Below are the code and all the weights of a small trained network. Each question names an input and a class and asks about switching units off, where a switched-off unit gives its printed mean instead of its output.

import numpy as np


def w(rows, s, z=0):
    codes = np.array(rows[::2]) - 128.0
    scale = np.full(codes.shape[1], s)
    scale[-1] = z or s
    return codes * scale


def norm(h):
    return h / np.sqrt((h * h).mean(-1, keepdims=True) + 1e-5)


def f(y):
    return np.maximum(y, 0)


def log_softmax(a):
    a = a - a.max(-1, keepdims=True)
    return a - np.log(np.exp(a).sum(-1, keepdims=True))


def net(x, mask):
    res = np.array(x, float).reshape(1, 3) / 4 @ E
    u = 0
    for l in range(2):
        y = f(norm(res) @ A[l][:, :-1].T + A[l][:, -1])
        res = res + np.where(mask[u : u + 7], y, B[l][:, -1]) @ B[l][:, :-1]
        u += 7
    return log_softmax(norm(res)[-1] @ U[:, :-1].T + U[:, -1])


A, B = {}, {}
E = w([
[86,25,161,66,43,31,184,14,201,99,194,99],'x0',
[84,121,116,42,132,116,163,207,118,254,231,137],'x1',
[146,144,31,196,84,151,85,147,244,135,167,70],'x2',
],0.002)
A[0] = w([
[96,77,244,104,201,108,133,132,64,136,109,120,2],'L0N1',
[127,129,172,69,127,102,178,173,140,211,193,110,175],'L0N2',
[67,88,123,159,188,177,234,132,128,119,94,6,49],'L0N3',
[183,238,112,166,123,181,36,194,143,159,119,86,149],'L0N4',
[151,92,146,156,88,93,138,83,213,159,171,65,112],'L0N5',
[171,175,190,63,148,98,125,78,24,133,61,147,74],'L0N6',
[125,105,111,117,50,87,107,51,175,70,133,102,166],'L0N7',
],0.002,0.0024)
B[0] = w([
[62,90,135,89,75,208,189,139,3,41,96,225,164],'L0N1',
[44,133,47,134,174,155,81,65,44,41,61,178,254],'L0N2',
[97,59,73,197,85,96,175,146,50,160,138,168,128],'L0N3',
[88,1,163,174,179,133,236,144,119,84,109,192,248],'L0N4',
[112,141,145,170,213,136,185,150,123,117,125,169,215],'L0N5',
[59,72,104,133,162,150,154,134,73,94,101,181,194],'L0N6',
[123,74,115,202,216,194,145,215,71,119,65,185,247],'L0N7',
],0.0022,0.0025)
A[1] = w([
[108,161,98,41,105,117,116,186,126,253,217,111,57],'L1N1',
[169,120,207,141,169,106,158,143,126,143,108,125,165],'L1N2',
[121,37,149,108,43,68,160,65,206,112,180,100,15],'L1N3',
[148,145,20,190,69,152,90,154,249,146,173,81,18],'L1N4',
[192,192,157,145,66,123,82,59,158,59,71,83,43],'L1N5',
[189,217,124,152,144,166,74,195,118,180,112,107,1],'L1N6',
[67,80,50,149,130,172,130,141,105,93,112,170,164],'L1N7',
],0.0065,0.001)
B[1] = w([
[128,85,87,207,131,90,51,25,158,38,88,121,178],'L1N1',
[84,125,90,77,91,120,126,131,132,164,189,125,155],'L1N2',
[169,194,119,181,183,204,155,248,139,169,103,129,188],'L1N3',
[82,115,195,18,108,118,159,101,2,121,117,180,200],'L1N4',
[84,90,58,146,148,73,55,64,144,123,159,130,156],'L1N5',
[132,132,139,159,170,158,211,196,175,145,125,129,156],'L1N6',
[168,150,134,128,96,111,110,123,179,150,150,84,255],'L1N7',
],0.0054,0.0092)
U = w([
[159,164,116,198,200,194,198,254,186,172,115,129,173],'0',
[99,83,46,198,154,73,26,19,155,61,109,131,171],'1',
[83,114,194,19,92,131,166,106,4,115,114,184,153],'2',
[184,158,132,85,40,89,96,111,210,188,196,52,3],'3',
],0.0061,0.0013)

Each question gives the input, the list of numbers given to net, and the class t.
The units are the neurons (one row each of A and B). Each row of codes is followed by its name. A weight is (code - 128) times the scale printed after its matrix; where a second scale follows, it is the last column's (A, B and U).
mask holds one flag per neuron, layer by layer. A switched-off neuron (its flag False) gives its mean, the last column of its row in B, instead of its output. The means were averaged over made-up inputs and are rounded, as every weight is.
A unit's drop is (log p(t) with every unit on - log p(t) with that unit switched off) / (log p(t) with every unit on - log p(t) with every unit switched off).
The circuit of an input: a set's keep is (log p(t) with only the set's units on - log p(t) with every unit switched off) / (log p(t) with every unit on - log p(t) with every unit switched off). Starting from the 12 units with the biggest drops (on a tie, the unit counted first), units are removed one at a time, each time the one whose removal leaves the highest keep (on an exact tie, the one counted first), for as long as the keep stays at least 0.8.
circuit, biggest first: the units of the circuit, biggest drop first
most important unit: the unit with the biggest drop
k most important neurons: the k neurons with the biggest drops, biggest first
top k neurons in layer l: the k neurons of layer l with the biggest drops, biggest first
drop when u is switched off: that unit's drop, to one decimal
input [2,-1,3], class 3: circuit, biggest first -> [L1N7]
input [8,-8,0], class 0: 3 most important neurons -> [L1N3; L1N1; L0N2]
input [1,-3,-1], class 3: circuit, biggest first -> [L1N1; L1N4; L0N2; L1N3]
input [2,-3,2], class 3: circuit, biggest first -> [L1N1; L1N7]
input [-5,7,-7], class 1: 2 most important neurons -> [L1N1; L1N4]
input [7,-7,5], class 0: 3 most important neurons -> [L1N3; L1N1; L0N2]
input [5,6,6], class 1: 2 most important neurons -> [L1N1; L0N4]
input [-2,-3,-1], class 3: 3 most important neurons -> [L1N4; L1N1; L1N3]
input [0,1,3], class 3: 2 most important neurons -> [L0N4; L1N7]
input [2,4,0], class 1: 2 most important neurons -> [L1N1; L0N4]
input [-1,-2,3], class 3: 4 most important neurons -> [L0N4; L1N3; L1N7; L1N1]
input [1,8,-8], class 1: 3 most important neurons -> [L1N1; L1N4; L0N4]
input [3,-2,3], class 3: 2 most important neurons -> [L0N7; L0N5]
input [0,-6,-6], class 1: circuit, biggest first -> [L1N4]
input [7,-1,8], class 2: 2 most important neurons -> [L1N4; L0N4]
input [-2,0,2], class 3: 2 most important neurons -> [L0N4; L1N3]
input [-6,7,-4], class 1: top 2 neurons in layer 0 -> [L0N7; L0N5]
input [7,7,5], class 0: top 2 neurons in layer 1 -> [L1N3; L1N5]
input [3,-3,0], class 3: 4 most important neurons -> [L0N7; L1N1; L1N4; L1N3]
input [-1,0,1], class 3: most important unit -> L0N4
input [5,5,3], class 0: 2 most important neurons -> [L1N3; L1N5]
input [-4,-5,7], class 2: 2 most important neurons -> [L1N4; L1N1]
input [-1,-3,5], class 2: drop when L1N4 is switched off -> 0.8
input [4,8,8], class 1: drop when L1N1 is switched off -> 2.5
input [0,-1,6], class 2: drop when L1N4 is switched off -> 0.8
input [-4,-3,6], class 2: drop when L1N4 is switched off -> 1.3
input [7,-6,0], class 0: top 2 neurons in layer 1 -> [L1N3; L1N1]
